Below are the code and all the weights of a small trained network. Each question names an input and a target symbol and asks about switching units off, where a switched-off unit gives its printed mean instead of its output.

import numpy as np


def w(rows, s, z=0):
    codes = np.array(rows[::2]) - 128.0
    scale = np.full(codes.shape[1], s)
    scale[-1] = z or s
    return codes * scale


def norm(h):
    return h / np.sqrt((h * h).mean(-1, keepdims=True) + 1e-5)


def f(y):
    return np.maximum(y, 0)


def softmax(a):
    e = np.exp(a - a.max(-1, keepdims=True))
    return e / e.sum(-1, keepdims=True)


def log_softmax(a):
    a = a - a.max(-1, keepdims=True)
    return a - np.log(np.exp(a).sum(-1, keepdims=True))


def net(x, mask):
    ids = ['ΛΣΦΨβεμπ'.index(c) for c in x.split()]
    T = len(ids)
    res = E[ids] + P[:T]
    r = norm(res)
    for j in range(3):
        rows = slice(4 * j, 4 * j + 4)
        q, k, v = (r @ M[0][rows].T for M in (Q, K, V))
        z = softmax(np.where(np.tri(T) > 0, q @ k.T / 4**0.5, -1e9)) @ v
        o = O[0][rows]
        res = res + np.where(mask[j], z, o[:, -1]) @ o[:, :-1]
    y = f(norm(res) @ A[0][:, :-1].T + A[0][:, -1])
    res = res + np.where(mask[3:11], y, B[0][:, -1]) @ B[0][:, :-1]
    return log_softmax(norm(res)[-1] @ U[:, :-1].T + U[:, -1])


Q, K, V, O, A, B = {}, {}, {}, {}, {}, {}
E = w([
[74,99,130,83],'Λ',
[93,160,127,62],'Σ',
[131,111,163,70],'Φ',
[86,96,114,27],'Ψ',
[87,98,104,158],'β',
[252,161,2,160],'ε',
[88,111,166,108],'μ',
[122,84,141,98],'π',
],0.0094)
P = w([
[224,243,87,252],'0',
[95,67,131,67],'1',
[104,85,135,79],'2',
[95,91,127,88],'3',
[84,67,108,63],'4',
[91,79,109,66],'5',
[86,74,92,56],'6',
[80,63,88,40],'7',
[87,50,84,39],'8',
[75,42,55,46],'9',
],0.0036)
Q[0] = w([
[105,172,127,174],'h1',
[93,81,139,72],'h1',
[144,158,228,124],'h1',
[132,147,195,120],'h1',
[113,180,193,191],'h2',
[188,221,133,246],'h2',
[110,104,154,111],'h2',
[171,193,168,168],'h2',
[133,118,166,36],'h3',
[149,152,124,213],'h3',
[132,87,165,74],'h3',
[98,112,134,148],'h3',
],0.013)
K[0] = w([
[132,69,110,129],'h1',
[129,203,173,173],'h1',
[52,85,164,82],'h1',
[77,88,180,150],'h1',
[95,3,162,66],'h2',
[49,101,217,126],'h2',
[152,97,73,118],'h2',
[45,78,181,121],'h2',
[192,142,91,142],'h3',
[104,101,168,90],'h3',
[170,151,94,141],'h3',
[93,144,124,158],'h3',
],0.013)
V[0] = w([
[2,147,156,161],'h1',
[90,249,197,180],'h1',
[197,150,150,153],'h1',
[75,105,175,187],'h1',
[246,184,207,83],'h2',
[118,42,164,253],'h2',
[109,255,96,101],'h2',
[189,104,156,145],'h2',
[192,74,126,102],'h3',
[182,60,37,90],'h3',
[111,112,80,188],'h3',
[38,170,123,71],'h3',
],0.0072)
O[0] = w([
[135,59,50,84,109],'h1',
[77,158,86,2,212],'h1',
[78,133,174,101,162],'h1',
[112,77,91,116,87],'h1',
[56,211,132,166,181],'h2',
[89,38,142,127,38],'h2',
[168,162,32,107,255],'h2',
[94,135,151,155,124],'h2',
[138,150,221,150,119],'h3',
[201,137,228,106,165],'h3',
[159,92,126,88,145],'h3',
[150,146,88,173,125],'h3',
],0.0067,0.0053)
A[0] = w([
[186,173,121,206,198],'n1',
[9,76,115,75,201],'n2',
[200,208,181,170,250],'n3',
[96,28,169,136,62],'n4',
[200,234,50,109,80],'n5',
[77,86,187,128,52],'n6',
[210,162,70,121,218],'n7',
[151,128,254,94,73],'n8',
],0.0076,0.0019)
B[0] = w([
[79,127,59,226,198],'n1',
[139,125,172,254,248],'n2',
[147,118,72,193,249],'n3',
[127,119,182,166,141],'n4',
[151,93,200,126,253],'n5',
[152,71,182,79,158],'n6',
[145,135,232,121,230],'n7',
[119,107,97,21,225],'n8',
],0.0086,0.0049)
U = w([
[215,80,21,82,107],'Λ',
[145,238,59,72,47],'Σ',
[30,211,126,154,93],'Φ',
[217,148,152,179,252],'Ψ',
[119,2,126,147,128],'β',
[136,129,128,111,57],'ε',
[25,108,38,106,251],'μ',
[61,104,220,155,96],'π',
],0.009,0.0013)

Each question gives the input, a string of symbols that net reads in full, and the target symbol t.
The units are the heads (4 rows each of Q, K, V and O) and the neurons (one row each of A and B). Each row of codes is followed by its name. A weight is (code - 128) times the scale printed after its matrix; where a second scale follows, it is the last column's (O, A, B and U).
mask holds one flag per unit, heads first, then neurons. A switched-off unit (its flag False) gives its mean, the last column of its rows in O or B, instead of its output. The means were averaged over made-up inputs and are rounded, as every weight is.
A unit's drop is (log p(t) with every unit on - log p(t) with that unit switched off) / (log p(t) with every unit on - log p(t) with every unit switched off).
The circuit of an input: a set's keep is (log p(t) with only the set's units on - log p(t) with every unit switched off) / (log p(t) with every unit on - log p(t) with every unit switched off). Starting from all 11 units, units are removed one at a time, each time the one whose removal leaves the highest keep (on an exact tie, the one counted first), for as long as the keep stays at least 0.8.
units of the circuit, in order: the units of the circuit, biggest drop first
top k neurons: the k neurons with the biggest drops, biggest first
heads that matter: for each layer, one digit per head in row order, 1 if its drop is at least 0.15 and else 0, layers parted by /
drop when u is switched off: that unit's drop, to one decimal
input Σ μ π μ μ, target Σ: units of the circuit, in order -> h2
input Ψ Ψ μ, target Ψ: units of the circuit, in order -> h2; n7; h1
input Λ Σ Λ π μ π Λ Λ, target Λ: heads that matter -> 010
input Ψ μ β Φ μ, target Ψ: units of the circuit, in order -> h2; h1
input μ β Φ β, target μ: heads that matter -> 100
input Λ μ π, target Λ: heads that matter -> 000
input μ β β Ψ μ μ, target μ: heads that matter -> 101
input Φ Σ μ π, target Φ: heads that matter -> 000
input β μ Φ Λ Σ Ψ μ β, target β: heads that matter -> 010
input Λ β Σ, target Λ: heads that matter -> 000
input π β Σ Φ μ Λ Λ Ψ π, target π: heads that matter -> 010
input Ψ Λ β Σ π β, target Ψ: heads that matter -> 010
input Σ Φ Φ β, target Σ: heads that matter -> 110
input Λ Σ Σ μ μ β, target Λ: units of the circuit, in order -> h2
input β μ β Φ μ, target β: heads that matter -> 000
input Λ Λ Ψ Λ Σ Σ π μ, target Λ: heads that matter -> 000
input Φ β Λ Φ μ, target Φ: drop when h2 is switched off -> 0.2
input Σ Σ Φ Φ Σ π Λ π, target Σ: drop when h2 is switched off -> 0.5
input π β Σ, target π: drop when h2 is switched off -> 0.9
input π β Λ Λ Σ β, target π: top neuron -> n6
